Each row is shifted at random along 5 fixed directions that mean nothing.
Known rows, with every way that one mark hangs from another
(Z_876 (Z_490 (Z_104 (Z_212 (Z_654 Z_661)) Z_358) (Z_737 Z_815))): [ 345  -24  120  -66   57   70  154   65  345 -157 -386  492  164   26
   66   56  257  -95  -14 -153 -372  219  294   67  155  125    9  172
   65 -122  135 -157  -83  -46 -153  466  211 -166 -294  -34  323  140
 -126  -75  -60 -157  -36  124 -240  100   -9  319  173 -164 -468   65
 -418  126 -259 -144 -117  -33   -6  -16]
(Z_876 (Z_490 (Z_13 (Z_654 Z_815)) Z_104 (Z_737 Z_661))): [-240  176 -187  -94 -258   87  -50  -12   18 -242  -59  -53 -171   37
  122  251  229   -6   35   43 -208  -79 -349  157 -303  280   -4  -75
  259  195  125 -305  284  256  -72  108 -189 -202   78   47 -145  371
  -59 -209  110 -218  189   99  153  206  218 -225  198   10  205 -198
  238  -89  252 -211    8  -48  168 -146]
(Z_654 (Z_358 Z_104 Z_212) Z_661 (Z_815 Z_13)): [  52  -50 -172 -322  -87 -156   99  239  -32   12    1  224  172  138
  136  233  139   91   30  -39 -138  192   -4  165    0  -18 -143  -13
   13  146 -149  -58 -125  121 -242   94  168 -276  -33  -88  100  193
 -120  128  -82 -131 -215  288 -118   70  -87   55  119  -70 -312 -129
 -139  177 -105 -144 -270  120  335   37]
(Z_490 Z_13 (Z_737 Z_815)): [-407  244 -110   25 -141  271 -118  -37 -179 -126  218 -231 -141  175
  151  123  -87 -164  -78 -253  -71   30 -261  -51 -222  157  -50 -210
  -82  343 -143 -197  188  144 -163  -79 -197 -165  165   89  -57  290
   88 -168   35 -102    6  342  287  -25  177  -93  241  -33   97  -92
   56  215  251 -238  -82  -37  120   72]
(Z_104 (Z_212 (Z_490 Z_13 Z_876) Z_737) Z_358): [ -99  -66 -200  -40   -2  257  -19  -47  -72  204 -185  148  -84  118
   24  338  141   45 -155  -43 -190  193  154  275  -42   57 -154  200
   61  115   59  -95  -46  157  -25   17  115    2   24   39  110  246
   98 -222  179   25  -60   56  199  -81 -112  -33 -223 -166  175    8
   29   63  -73 -142  -16 -311  -39  168]
(Z_654 Z_358 (Z_815 (Z_212 Z_13 Z_104) (Z_737 Z_661))): [ -58   85 -153 -217    3  -86  -79   48 -108 -179   59  149  -50  285
  303   20   83  -82  -64 -183 -145    0 -202  180  -92  176 -192 -217
    2  139   23 -379  149  144   69  175 -140 -252   34  -55   76  154
   56   73  -47 -116 -148  397 -172   92   85  119  105  -96 -205 -114
   39   63  134  -59 -213   52  250  -29]
(Z_661 (Z_104 (Z_490 Z_13 Z_876)) (Z_815 Z_212 (Z_654 Z_358))): [ -76  114 -154 -165  -70 -193   27   67   36  -17 -166  128   -1  127
   48  310  311  122   21 -241 -371  -17 -348  -24   31   94   30  148
  120  206  227 -375  -49   11  -57  221  192 -235 -105  -75  108  309
  -24  -35  -40 -126   45  182  -68  186   81 -163   42  -53 -121 -120
   63  -35  124 -224   -5  -51  -33 -180]
(Z_358 (Z_104 (Z_490 Z_876)) (Z_212 Z_13 (Z_654 Z_815) Z_737)): [ 154  -21    2 -116   97  -74  128  138  269  -37 -269  333  209  186
  230  224  241  155  141 -335 -239  218  356  -18  177  -53  -24  239
  -76   55  112 -104 -379  107 -145  279  181 -226 -251 -127  249  100
  -64   54 -181  -71 -181  -39  -90  -72  -83  176   75 -161 -475   78
 -380    5 -124    6 -176 -209  -50  176]
(Z_212 (Z_490 Z_876) (Z_654 Z_815)): [-334   61 -160 -136  -10  178  -38  -38  -37   26  250   40  -48  112
  172  156   67  -17  156 -367 -153   80 -249  144 -180  105    6  -88
   60  522   76 -314  118  265  -28   79 -137 -232  -20 -147   28  166
   94  -13    9 -112    2  -15   84   78  135   97  215   32  165 -246
  279  -58  227  -14  -38   -9   78   12]
(Z_654 Z_358 (Z_815 Z_13)): [  17   28 -144 -312   -7   32    1  191   70   -4   45  183   29  153
    2  112  179   15   90  -30  -74  312  -64  254  -81   18 -159   15
  165  258 -197 -179   17   76 -161 -154  178 -313   22  -47   59  187
  125   80 -172 -199  -70  286   36   64  -35   68  217  -57 -171  -36
   59   83  -10 -177 -159  -28  264  -22]
(Z_815 (Z_13 Z_104) (Z_212 (Z_490 Z_876)) (Z_654 Z_358) Z_737): [  86   57   82 -218  146 -185   13 -119  -64   -2 -313  113  201  304
  136  194  167    4  -97  -86 -300  110  -39   50  211  109  -91  -23
 -106   17  178 -178  -18  112  -50  409  209 -260  106  -47   33   71
   -7   28  -11  -87  -66  614  -99  -24 -119  182  109  -36 -139   71
 -136   14   55 -105   50   74   32  -19]
(Z_661 (Z_490 Z_876) (Z_737 (Z_815 (Z_212 Z_13 (Z_654 Z_358))))): [  23   96    3 -149   -1  100 -131   76   85    8    6  202  -13   59
  138  162  163  -29   31 -203 -272   67 -162  132 -115  127  -73  329
   32   62  172 -360  -60  108   35   84  255 -148   15  -68  172  209
  -14 -195 -111 -140   -9  247   87  -39  108  -66  -50 -110   32  -73
  100  -24  120 -129  -43 -232  -91   10]
(Z_490 (Z_13 Z_104) (Z_737 Z_661)): [-137  259 -176   -8 -159  119  -34   72  -99 -129 -134  -20 -120   85
   64  109  165   37  102  -58 -228   58 -141  153 -149  224   30   59
   67   98   84  -83  165  110 -226  -24 -104 -140   47   -6 -111  270
   11 -111   25 -137   40  215  120   44   51 -168   76 -104  -71  -90
  -41  143  309 -267  -93  -62  133   19]
(Z_654 (Z_358 (Z_212 Z_104)) (Z_661 Z_737 Z_815)): [  51   31 -169 -251 -231  -47  -59  242  -41   10   95  316  102   63
  110  155  113   59   73 -113 -232   62 -152  321 -209   47 -103   55
   59  100    4 -176   38  110 -139  -78  197 -185  -68 -106   38  271
  -97   19  -56 -120  -86  165    5   43  -15 -227  -47 -208 -113 -225
  109   40   41 -226 -288  -52  166   -2]
(Z_737 Z_661 (Z_815 (Z_104 Z_358) Z_212 Z_654)): [-137  -92  -59   -8  -69  117  -35  -73 -393   29  103 -165  -52  132
  266  -80 -195 -197 -399 -186 -225 -137 -419 -116  -15  143 -125 -325
 -362  407  149 -198  230   91   14  209  -21 -168  -42 -167  110   76
 -145 -107  142  104 -304  581  -94 -202   -4   89  259   97   85 -154
  -15  344  152  -52  -50  273  168   14]
(Z_358 (Z_212 Z_13 Z_104 (Z_490 Z_876) Z_737 Z_815)): [ -77 -141  -44  -44   -9  304 -107 -218 -130  216 -106  142  271  229
  174  219    7   94 -145 -350 -186  224  304   14  191  -81  -25   95
 -382  113  221 -145 -287  150 -155  104  173  -13  -11 -121  137   93
  194 -113   96  -66 -254  216  126 -233 -190  -48  -11 -183 -159  114
 -325  198  125    8 -135 -277  -84  408]
(Z_815 (Z_104 Z_358) (Z_212 (Z_490 Z_13) Z_654) Z_737): [-214    8 -244  -78  139  165 -296 -190 -187  -67   12   77 -377  312
  537  171  -92 -323   -4 -184  -42   83  -28  305 -230  108 -107 -318
 -116  631   73 -204  150  292   90   68 -340 -302  186 -106 -162  179
  145 -165  -33    5   15  402   61   95  102  126  148 -107  265 -166
  213 -160  101   66   11 -112  -33   20]
(Z_661 (Z_104 Z_212 Z_358)): [ -22  -20 -217 -232 -104   -6   43  157 -128  153 -202  231 -147   51
  -52  201   81   -5 -201   64 -194   75 -112  304 -144 -107 -270  -43
  184  315  -63  -55  102  109  -86 -170  175  -61 -176  -40  -48  254
  -79  -13   57  109 -127  116   48  -77 -234 -149   16 -152   93  -35
  125   96   33 -248 -102  -18  177  121]
(Z_104 (Z_212 (Z_490 Z_737 Z_876))): [  48   71  -55 -187  -55  215  -45   45   42  152 -103  240   22   59
   74  240  261  -49  130  -51 -230  240  230  270  -91   60  -73  253
  179  155  155  -20  -21  182 -168   95  117 -117 -123   44   81  202
   -3 -179   47  -68   66   20  136  -17  -95   31  -59 -151    0   30
  -28  -31  -32  -62   72 -309  -18   73]
(Z_654 (Z_358 (Z_490 Z_737 Z_876)) (Z_815 (Z_212 Z_13 Z_104))): [ -79  282   25  -49   37  -26  115  -46   73  -95    4   84  169  339
  175  195  204  118  101 -445 -298   79   -9  -83   97  220  118    8
  -98   -9   66 -339 -151   49  -34  540 -236 -222  -35   32  291  201
  207   30   19 -145  -50  266 -197  236  267  177  -66 -170 -516  -14
 -279  128   32  -66  -82  -56  -93   42]
(Z_358 Z_104 Z_212 (Z_490 (Z_737 Z_661))): [ -33   92   25  -71 -116   35  106  145  -44   73  -70   23  228   62
  259  272   -7  -44  -34  -45 -305    4  245  -41 -164   56   31   40
 -155  151   10  123  -96  173 -258  240  -58 -152 -167   45   22  207
 -290  -46   59  -22  -81  138   42 -139  -94  -89  -74 -130 -260  -28
 -317  120   32   -7  -35  -13   43  259]
(Z_13 Z_104 (Z_654 (Z_358 Z_212))): [ -68  224  -84  -12   -8   33  195   96  -95   31   -2   81   -9   72
   78   83   76  -48   10 -263 -297  -12  -72  139  -73   -7 -169 -247
 -177  223 -163  -13   23   76  -61   58 -202 -194 -158  -72   60  139
 -109  177 -215  121 -144  219 -144  -40  -90   54  183  -81 -224  -23
 -173  228   81 -199 -165  234   55  158]
(Z_212 (Z_654 Z_358) (Z_815 Z_13)): [   0  -66  -50 -149  106   20   82   93  156 -131  -70  326   49  174
   89   10   49  -95  -20 -189 -212  283  -91  100   60  -15 -148  -79
   72  298 -212 -346   60  122  -73 -104  101 -331  -36  -82   58  158
    5  177 -198 -179 -146  205  -11   82 -105  288  388   -3 -124  -50
   49   57   73 -142 -214  101  288   47]
(Z_490 Z_13 Z_104 (Z_737 Z_661)): [  89   37 -134 -246 -231  189 -153  173  146  -16 -168  224  -42  -57
  -30  142  258  -73  142  240  -84  318  241  322   12  -12   -9  182
  129  235   67   12  112  186 -443 -283  361 -115   21   54 -146  277
   14 -111 -147 -230   93  162  193  -84 -158 -209  286 -154    6  -39
  -35   77   89 -161 -134 -257  241  143]
(Z_654 Z_358 (Z_815 Z_13 (Z_104 Z_490) Z_212)): [ -29   30 -229 -298  -65  -23  -85   48 -187  -65  -99   87 -225  359
  261  231  213   10   34  -58 -158   74 -321  238 -261  183  -96   16
  204  310  104 -286   27   89   66  161 -126 -354   56 -104   -4  202
  167 -131   73 -123  -33  394  -41  235  181  -44  -68  -73  -45 -146
  202  -41  134  -60   67  -89  103 -277]
(Z_104 (Z_358 (Z_212 Z_654 Z_815))): [ -95 -259  -77 -135 -193  180   88   67 -246  221 -166  122   94   70
 -147  256 -123   36 -402   84  -98  166 -150  163  -37 -193 -321    6
  -99  287 -155  -66   45  139  -54 -302  345    2  -84   -5  -20  186
 -135  -64  172  113 -184  213  348 -384 -393 -114  142   27  392  -93
  167  216   21 -110 -221   -5  268  333]
(Z_358 (Z_490 (Z_737 (Z_661 (Z_104 Z_212)) Z_815))): [  10  123   55  -55  -88  253  -16  -23  -52  130   -5    3  212    0
  167  121  -19 -119 -149 -130 -324   23  165  -80  -65  114  -11   67
 -283   31  205  -49  -19  -39 -149  280  146 -101 -131   -9  196  109
 -140 -203   60  -44  -87  349  -36 -165  -32 -126   75  -96 -295   64
 -440  280   55 -139   15  -31  -80  194]
(Z_104 (Z_358 (Z_212 Z_13 (Z_490 Z_876) Z_654 (Z_737 Z_815)))): [ -50 -205  -29  -35  -68    0  192  103  -40    3 -290  175  111  161
  -26  227  -14  189 -421  -70 -264   55 -117   43   48   12 -260  170
  156  -39  -62 -255   -7  190   56   -4  275   56  -69  -12   55  273
 -140  -80  199   59 -213  -14  228 -212 -184   35 -147  -53  253  -62
  222   50  143 -165 -126  -72  276  227]
(Z_13 (Z_104 (Z_490 Z_737 Z_876)) (Z_654 Z_358 Z_661 Z_815)): [-211   55 -155 -445 -308  -88   94   31   -9   25   60  220  140  -27
 -318  268  196  121  -96  131 -186   50 -358  273   56  -78 -264 -275
   91  111 -149 -289  318  218  -68  -49  245  -36  128   37  -95  273
 -280  117   63   -6  -47  173  -68  -37  -43 -280  434   53  276 -209
  342   20  109 -232 -189  302  475   69]
(Z_490 (Z_104 Z_358) (Z_737 (Z_661 (Z_815 Z_212))) Z_876): [ -69   37   16 -141 -238  225 -140  -36  -21  242   52  129   99  -63
  -79  186  202  -12  -68   -1 -146  212   86  205  183   19   61   85
 -226  283  179 -103   31   70 -305   45  392   19  -35   50  145  154
   92 -187   19  -71  -91  299   29 -213 -155 -189  127 -163 -113  -73
 -204  243  -99  -93 -136 -154    3  183]
(Z_490 (Z_13 Z_654) (Z_737 (Z_815 Z_104)) Z_876): [-344  312  -71   -7 -224   80   26   15  -28 -243  140 -141 -244  134
   93  101  180    7   25 -209 -201  -50 -445  -28 -133  227    6 -139
  170  311  -38 -261  253  223 -120  119 -203 -192  140   39  -76  386
    9 -157   41  -73   71  195  159  177  260 -104  221    6  137 -193
  225   13  276 -232   62   58  169 -140]
(Z_490 Z_13 (Z_737 (Z_815 Z_104 Z_654)) Z_876): [  11   82    3 -260  -48  -38  -85  114  376 -174  127  244   27   43
   86  -70  229 -153  136 -112  -93  374  118  -30  276  -96   20 -135
   60  415 -155 -143   86  200 -424    2  241 -275    8   20  -37  284
  -49   88 -346 -198    5  201    3   49    8  176  638  -34 -191   28
    1    9  -96  -97  -92   36  283    4]
(Z_490 (Z_104 Z_358) (Z_737 (Z_815 Z_212)) Z_876): [ 117  111  219  -66 -137   -9  185   91  160  -61 -285  230  176  116
 -150  114  311   76 -116 -155 -322  175   30  -59  263   81   72  225
   62  -43   73 -143  -63   -5 -290  359  316   -7 -176   95  273  221
   42  -64   44  -63  -98  260  -91  -68  -60  138   12 -179 -430   37
 -293  293 -114 -111  -61  -20   45    5]
(Z_104 (Z_212 (Z_490 (Z_13 (Z_654 Z_661))))): [-107   81 -345  -27  -47  218   11   28 -173   10 -118   59 -205   84
  230  323  162  -51   64  -97 -324  -26 -182  203 -297  258 -163   99
  198  148  208 -155  155  240   22  103 -208 -180  -14  -77   31  299
 -135 -185  173  -48   57   67   94  209   64   10  -86    0  217 -156
  129   42  223 -197   38 -159  102  -54]
(Z_654 (Z_358 (Z_104 (Z_212 Z_13)) (Z_490 Z_876)) Z_661): [-115   24 -148 -212  -63 -113  203  114  -83   73  -27  174   56  108
   41  321   88   58  -72  -92 -349  -46  -68   70   15   88 -120  -72
   75  151 -107 -152    1  207 -100  307 -100 -107  -38  -27  152  300
 -204  151  159  -19 -144   78 -194  169   21   20  -79  -96  -90 -166
  -56  112   71 -139  -97  115  236  182]
(Z_815 (Z_104 Z_212 Z_358) Z_654 Z_737): [ 291  -36  -61 -262  110   53 -119   82   39   46 -183  321 -145  146
  222   22  100 -193   35   27  -41  254  233  387  -44  -72 -203 -127
  -66  395   47   95   52  114  -88   23  179 -331  -76 -114   61   99
  -26  -52 -151   67  -30  448  -29  -88 -159  207  265 -160  -40   30
  -75  -85 -292  -33  -23 -131   27   -3]
(Z_876 (Z_490 (Z_104 Z_212))): [  39 -139  -93 -366 -174    9  -10   67    0   83 -263  250   -8   50
  -43  250  150 -164 -193  197 -232  108   -6  158  -65  -99 -211  -62
  254  318    0  -97  126  201 -199   28  181  -95 -198   20 -102  247
 -147   38   67  -79  -15  102   78  -91 -247 -112  214  -82  114   48
  104   66   55  -97  -11  -47  208  128]
(Z_737 (Z_661 Z_490 (Z_815 Z_13 Z_104 Z_212 Z_654))): [ 248  -55 -149 -261   63 -178  -90  148  135  -48 -231  272   92   79
  320   96  223  -41   -4  -47 -420  124 -206  -77   36  162   63  195
   90  177  378 -347   65   79 -170  264  297 -339 -143 -223   78  207
 -233  -11 -116 -250 -127  357 -161   97  -55   82  137   -8 -300  -23
  -22   27  178 -117   16  -32  183 -215]
(Z_13 (Z_104 Z_358 Z_490) Z_654): [-211   99  -14  113  -24  306  257 -192 -446  257 -381 -224  122  145
 -319  322  -68  158 -323 -193 -374 -141 -265  -40    5   75 -118  -94
 -453   35  151  -24   34 -113   65  158   72   43  -19 -139  193   41
   14 -126  303  194 -195  491   14 -330 -140 -242  -10    0   61   14
 -345  440  279 -290   -5  155 -148  308]
(Z_104 (Z_358 (Z_212 Z_13 Z_654 Z_737)) (Z_490 Z_876)): [-224  131  -65  211  203    7  255   -6  -67 -137 -154   82 -158  303
  307  205   80   91  -24 -561 -418 -124 -154  -28 -130  317   -6   44
   22  150   24 -301  -92   99  196  426 -420 -134 -114  -73  257  165
   66  -56  151   48 -158 -121  -89  223  226  309 -394 -163 -182 -129
  -29   -3  124 -183  -25 -118 -111  -26]
(Z_815 (Z_104 (Z_212 Z_654) Z_358 (Z_490 Z_876)) (Z_737 Z_661)): [ 203 -295   -3 -395  -26   36    4   33   -7  180 -316  413    2   25
  -58  122  141 -116 -263  286 -224  182  184  309  171 -106 -285   55
  -21  215  149  -61  133   70   -9  114  529  -49  -92  -88   59   41
 -195  -84   75   58 -146  247  -78 -269 -352  -31  130  -60  159  -34
  -13  -30 -127  -11    5  -25  217  155]
(Z_490 (Z_13 (Z_104 Z_358) Z_654) (Z_737 Z_815)): [ -32  147 -150  -31  -70  528 -197  -28  104  140   73   88  -87  -78
  -67   91  142  -97   27   18   55  398  319  304   42 -109 -150  -69
 -349  236 -110   78  -15   24 -245 -376  271 -115  102   31    2  179
   88 -250 -291  -33   26  404  190 -249 -124 -189  494  -67   10  107
 -278  219 -108 -205 -184 -143    0  315]
(Z_13 (Z_104 Z_212 Z_490) (Z_654 Z_358 Z_815)): [ -88  190 -239 -152   39   53  113   18   47    3   32  226 -119  122
  104  141  191  -66    5 -278 -278    2 -119  169  -90  -10 -220 -321
  -86  211  -73 -264   94   34  133  214 -283 -223 -189  -58  172  135
  -93  141 -187   94 -122  138 -329  105   75  106  268  -36 -265  -16
 -105  161  -21 -153 -121  226   70  -16]

Rows
[ 141 -151 -118 -151  207  357 -188 -118  -40  238 -115  287  107  181
  216  102  -17 -198   32 -191  -96  356  487  269  215 -151 -148  -11
 -402  321  165 -102 -197  128  -83 -120  243 -201  -63 -180   77  -34
  192  -27 -250  -83 -151  338  -16 -214 -237  115  318 -125  -20  104
 -283   99   76   44 -194 -249  -77  479] => (Z_815 (Z_212 Z_13 Z_104 Z_490 (Z_654 Z_358)))
[-296  187  -68 -199 -100 -100  -86  -28 -227   60 -101  -52   90  101
   12  291 -157  -11 -133 -212 -335 -190 -443   11 -275    3  -12  -83
  -65  254  124 -272  148  141  -95   19  114  -68   68 -127  -95  247
  -68  -19   98  -26 -110  363  113 -143   23 -404    9 -180   81  -95
  135  101  397 -324  -40   51  -47  117] => (Z_661 Z_104 Z_490 Z_737)
[-111  177   18  -66  -46  -73   86  -14  149 -267 -311   89   44  191
   49  218  171  -88   45 -164 -328   70  -44  -92  -13  160  117  -49
  209  148  -23 -218   72  138 -275  301 -156 -189  -43   65  -34  326
   42   37    5 -248   92  138   21  189  111   53  170 -152 -255   36
 -124   68  152 -211  -18  -26   54   -1] => (Z_876 (Z_490 Z_13 Z_104 Z_737))
[-308  156 -113 -141 -223   24   78   16 -242   74   31  -34 -220  155
   35  231  135  -19 -102 -199 -263 -130 -367   68 -100   84  -43 -144
  122  458   66 -172  173  212 -135  242 -181  -47 -118    5   26  238
   64   25  202   59  -93   95   15   63   14  -52  -27 -113   46 -177
  126  220  220 -167   25   35   91    0] => (Z_490 (Z_104 Z_212) Z_876)
[-145  -89  -61  -77 -268  -22  108   54 -370 -120 -388 -126  -47  326
 -144  175 -165  234 -568   21 -182 -136 -561    2 -125  113 -276  -29
  190  -21  -36 -283  216  135   56 -113  179   30  127  -74  -67  352
   -6 -135  429   88 -251  394  320 -250  -57 -282  -95  -86  369 -100
  327  173  421 -289  -69   -5  342  111] => (Z_212 Z_13 (Z_737 (Z_815 (Z_104 Z_358))))
[ 222   -3 -119 -206  116 -294  195  214  155 -218 -279  406  -73  234
  244    4  138  -70   36 -200 -380   41  -97  149  -49   32  -85 -132
  343  258  -19 -237  135  195   -4  288 -187 -356 -252 -138   47  276
 -167  246 -128    0  -74   45 -272  257   55  392  129 -117 -171  -87
  186 -133   23  -78   14  166  240 -201] => (Z_815 (Z_104 (Z_212 Z_490)) (Z_654 Z_358))
[ -65  -65 -144 -227   23    9  -17   51   64  -83 -148  304  121  230
  147   87    2  -61  -82 -159 -258  118   48  159 -101  -22  -75 -156
  176  231  -12 -256  153  293 -144  -58   41 -150  -60 -104 -150  240
  -38  145   22 -110 -153   20   30  -55  -88    5  128 -195   -9  -25
  213  -80  291  -64 -115  -28  252  140] => (Z_212 Z_104 Z_490 Z_737)
[ 185  -92   29 -119   17  110   32   13 -189  140 -390   23  230   91
    2  247    8   22 -175   98 -200   50  212  186   60   24 -157  180
 -289  -81  260   66  -71   28  -67  143  436 -168   29  -75  157   75
 -126 -163   80  -16  -43  553  107 -347 -237  -95   59  -49   89   -6
 -346  105  -38 -104  -41  -84  -24  231] => (Z_815 (Z_654 (Z_358 (Z_104 (Z_212 (Z_490 Z_13))))) (Z_737 Z_661))
[ 135 -189  179 -490 -100 -377   71  -18 -101    1 -469  165  303  254
  -86  223   75  -96 -330  186 -315   44 -214 -148  304 -116 -234 -111
   44  178  154 -151  188  194 -150  322  523 -149  -13  -27  -63  138
 -323  132  163   23 -116  564   -1 -285 -327   15  352   45  142   53
  115   17   52   12   82  141  299   33] => (Z_815 (Z_104 (Z_490 Z_876)) Z_212 Z_654 Z_737)
[ -24   15 -141  -96 -198   99  121  145 -147   29 -245   32   19  130
  -83  284   97  114 -190   98 -173   56  -80  226  -86  -31 -269   84
   33    4  -64  -48   35  158  -69 -240  254 -100   47   23 -104  280
  -62  -74   44   18  -37  225  328 -194 -201 -302   34  -87  290  -64
  122   74  168 -263 -157 -119  174  223] => (Z_490 (Z_13 (Z_654 (Z_358 (Z_212 Z_104 Z_737)))))
[-273    0  -77 -162 -137  110   27  -31 -180   48   53   21  -75  175
  108  209   45 -102 -329 -180 -295 -117 -292  -51 -156  106 -228  -90
   82  194   36 -307  162  143   83  240  -27  -32  -68   55  109  196
 -141 -113  266   67 -165   91   69  -96   31  -68  -62  -43  131  -59
  170  137  136 -127   56  -21  120  -20] => (Z_104 (Z_212 (Z_737 Z_815)) (Z_490 Z_876))
[ -32  115 -273 -120 -183   99 -182  118  147  -13  -22  199 -122 -116
  112  198  251  -54   14  157 -155  192  -42  304  -87   52 -156   44
   97  205   65 -199  182  179 -160 -300  262 -163   15   50 -116  355
 -173 -215 -184 -108   65  166  136   11 -106 -275  284  -54  109  -71
  107  -49   13 -249 -173 -160  192   35] => (Z_490 (Z_13 Z_654) (Z_737 (Z_661 (Z_104 Z_358) (Z_815 Z_212))))
[ 121  103    2   45  -36   85  145  173   -3 -172 -233  156  -57  191
  229   35   90  -17 -115 -282 -319  -28 -181   37 -210  220 -173  198
  186  -63  148 -221   55   56   83  206   13 -227 -244  -73  201  167
 -126 -117   82   27 -102  121  105  -47   16  172  -34  -94  -98  -50
   -7  102   87 -179  -65 -122   10 -111] => (Z_104 (Z_212 Z_654 (Z_737 Z_815)))
[ -18  -27 -262 -487 -150   75 -285  -20  -22  133  170  223  103   60
  131  315  118 -166   26  195   21  298  118  335  -27  -62 -250 -163
 -152  217  -88 -105   62  178 -176  -56  220 -217  241   34  -56  224
  -95   14 -109 -150   49  551  -10  -30  -87 -179  379  -40   28  -81
   27   85 -146    8 -227  -27  248  155] => (Z_654 (Z_358 (Z_490 (Z_13 Z_104))) Z_661 (Z_815 Z_212 Z_737))
[ -29 -142  -84 -121  -12  248  -70 -140  -82  186 -104   76   34  142
  -21  181   16  112  -93 -122 -108  245   -2   74  152  -56  -23  -22
 -259  414   86 -118  -90  131 -126  -23  175 -158   81 -169  132  202
  144 -106  100  -43  -99  379   92  -76  -73  -11  235  -27   92  -19
  -84   92   42  -27  -16 -142   30  242] => (Z_212 Z_13 (Z_815 (Z_104 (Z_358 (Z_490 Z_876))) Z_654))
[ 327 -179   23 -324 -123  395  -87   13 -108  449 -179  248  468  -10
 -144  325   28   35  -27  219  -59  437  721  336  240 -199 -162  287
 -488  -82   92  275 -329   -4 -347 -179  722  -25   65  -30  128   46
    3 -170  -17  -99  -69  478  182 -393 -387 -305  105 -202  -30  114
 -514  230 -141 -106 -228 -362   13  648] => (Z_654 (Z_358 (Z_212 Z_13 Z_104) (Z_490 Z_737)) Z_661)
[-252  -51  -88  -30 -112   85   86   32 -262    7 -120  -64   -5  251
   94  288 -110   55 -432  -28 -214  -18 -262   27 -228  110 -191  -47
   98  115 -137 -190  116  162   22   29  -24  -14   57   91  -77  291
  -74 -209  299   25 -146  220  274  -96  -38  -52 -220  -39  236  -88
  213  133  201 -228   -4   21  272   83] => (Z_104 (Z_358 (Z_212 (Z_490 (Z_737 (Z_815 Z_13))))))
[ 106  139    2 -193    6  -85  -17   78   94 -144 -226  123   58  217
  140  117  172    0   35  -93 -271  137 -171    6  -22  142  -63  -40
   83  169  109 -209  111   48 -153  138  201 -367   19 -156   37  207
  -11    6 -119 -166  -58  512   -5   44  -67    1  249  -71 -307   37
 -141   17  133 -219    6  -11  117 -120] => (Z_661 (Z_815 (Z_13 Z_654) Z_104 Z_737))
[   2  119  105 -121  -90   30  106  104  -60  -66 -265  -17  236  108
 -103  208   -1   83 -184 -135 -316  -30 -330 -128 -144  119    0  202
   51  -71  150 -231  103   39 -118  145  314 -117  -18  -13  101  263
 -197 -142  177 -101   -2  377  238 -189   32 -100   63  -32   80  -50
   68  115  261 -254   28  -27  108   -5] => (Z_661 (Z_490 (Z_737 (Z_815 Z_654))))
[-127 -122 -169 -256  -84   57  -57   20 -103  133  -78  149   14  178
  111  228  -29 -119 -261    7 -117  183   -5   13   42 -200 -232 -231
  -88  413 -127 -112   19  212 -210  -68  103 -169  -86  -10  -39  188
 -117   75    8    0 -269  315   66 -179 -290  -11  342  -24  -53   75
 -124  250   22  -70 -143   69  263  242] => (Z_358 (Z_104 (Z_212 (Z_815 Z_13))))
[ -58   77 -185  -86  108 -129   46   92  -14    6 -263  235  -30  136
  195  275    6   83 -139 -261 -321  -13  -53  112 -164    6  -69   56
   58  133    3 -227  -98  107  -39   61    6  -63  -79 -102   36  294
  -55    6  -13   13 -191   79  -30   38  -19  -73 -239 -291 -182   -4
   18   11  159 -276 -120 -110   26  126] => (Z_661 (Z_104 (Z_358 (Z_212 Z_13 Z_737))) Z_490)
[ 156    4   81  -66 -180   70  -81   31 -121  122 -407   12  318  160
  -88  288    9  131 -140  -66 -262  131 -172  -53  106   44 -159  375
 -157 -129  329 -196  -84    9  -95  -61  589 -116  -70 -108  163  139
  -13 -185   51  -69  -98  529  330 -404 -271 -241  128  -52   14  103
 -212  261  147 -227 -181 -321 -120  248] => (Z_661 Z_737 (Z_815 (Z_212 Z_13 Z_654)))
